Here is a tiny trained network, its code and every weight. The questions are about switching its units off for an input and a class, where a switched-off unit gives its printed mean instead of its output.

import numpy as np


def w(rows, s, z=0):
    codes = np.array(rows[::2]) - 128.0
    scale = np.full(codes.shape[1], s)
    scale[-1] = z or s
    return codes * scale


def norm(h):
    return h / np.sqrt((h * h).mean(-1, keepdims=True) + 1e-5)


def f(y):
    return np.maximum(y, 0)


def log_softmax(a):
    a = a - a.max(-1, keepdims=True)
    return a - np.log(np.exp(a).sum(-1, keepdims=True))


def net(x, mask):
    res = np.array(x, float).reshape(1, 3) / 4 @ E
    u = 0
    for l in range(3):
        y = f(norm(res) @ A[l][:, :-1].T + A[l][:, -1])
        res = res + np.where(mask[u : u + 3], y, B[l][:, -1]) @ B[l][:, :-1]
        u += 3
    return log_softmax(norm(res)[-1] @ U[:, :-1].T + U[:, -1])


A, B = {}, {}
E = w([
[219,254,75,71,135,72,30],'x0',
[32,28,7,72,98,90,124],'x1',
[126,116,124,114,145,142,126],'x2',
],0.0067)
A[0] = w([
[132,142,62,165,117,154,29,25],'0.n1',
[214,148,211,162,233,100,43,2],'0.n2',
[109,151,255,134,178,175,156,24],'0.n3',
],0.0092,0.0042)
B[0] = w([
[128,104,141,171,172,72,114,178],'0.n1',
[174,131,178,47,64,155,167,248],'0.n2',
[92,121,86,190,166,175,8,253],'0.n3',
],0.012,0.0058)
A[1] = w([
[9,150,126,106,56,183,221,3],'1.n1',
[58,91,158,139,129,82,254,59],'1.n2',
[149,159,113,227,78,170,70,39],'1.n3',
],0.0082,0.0024)
B[1] = w([
[137,132,252,129,133,101,167,214],'1.n1',
[125,119,131,55,207,172,187,220],'1.n2',
[68,96,91,145,168,145,128,253],'1.n3',
],0.016,0.0037)
A[2] = w([
[191,177,138,105,63,167,178,3],'2.n1',
[66,98,141,214,159,171,90,88],'2.n2',
[146,142,12,105,134,56,85,94],'2.n3',
],0.011,0.005)
B[2] = w([
[247,188,182,171,117,121,130,183],'2.n1',
[162,88,28,163,136,151,75,254],'2.n2',
[57,158,106,121,98,111,115,240],'2.n3',
],0.016,0.0075)
U = w([
[116,82,89,229,172,255,47,229],'0',
[18,194,102,75,81,82,91,251],'1',
[115,123,158,197,100,144,163,3],'2',
[198,228,225,115,65,176,83,253],'3',
[53,75,208,60,168,167,220,252],'4',
[141,91,120,181,83,109,178,3],'5',
],0.013,0.0058)

Each question gives the input, the list of numbers given to net, and the class t.
The units are the neurons (one row each of A and B). Each row of codes is followed by its name. A weight is (code - 128) times the scale printed after its matrix; where a second scale follows, it is the last column's (A, B and U).
mask holds one flag per neuron, layer by layer. A switched-off neuron (its flag False) gives its mean, the last column of its row in B, instead of its output. The means were averaged over made-up inputs and are rounded, as every weight is.
A unit's drop is (log p(t) with every unit on - log p(t) with that unit switched off) / (log p(t) with every unit on - log p(t) with every unit switched off).
The circuit of an input: a set's keep is (log p(t) with only the set's units on - log p(t) with every unit switched off) / (log p(t) with every unit on - log p(t) with every unit switched off). Starting from all 9 units, units are removed one at a time, each time the one whose removal leaves the highest keep (on an exact tie, the one counted first), for as long as the keep stays at least 0.8.
units of the circuit, in order: the units of the circuit, biggest drop first
most important unit: the unit with the biggest drop
top k neurons: the k neurons with the biggest drops, biggest first
top k neurons in layer l: the k neurons of layer l with the biggest drops, biggest first
drop of u: that unit's drop, to one decimal
input [1,-3,-6], class 3: most important unit : 0.n2
input [7,0,4], class 3: units of the circuit, in order : [0.n3; 0.n2]
input [-7,1,2], class 4: top 3 neurons : [0.n3; 1.n2; 1.n1]
input [0,2,-7], class 4: top 2 neurons : [0.n3; 0.n2]
input [1,8,8], class 1: units of the circuit, in order : [0.n2; 0.n3; 2.n2]
input [1,1,3], class 1: top 4 neurons : [0.n3; 1.n1; 1.n3; 2.n3]
input [3,0,-1], class 3: top 2 neurons : [0.n3; 0.n2]
input [1,6,4], class 1: top 2 neurons : [0.n2; 0.n3]
input [1,5,-2], class 1: top 2 neurons in layer 0 : [0.n2; 0.n3]
input [5,2,-4], class 1: drop of 0.n3 : 0.3
input [3,5,-4], class 1: drop of 2.n2 : 0.0
input [4,3,6], class 1: drop of 0.n3 : 0.2
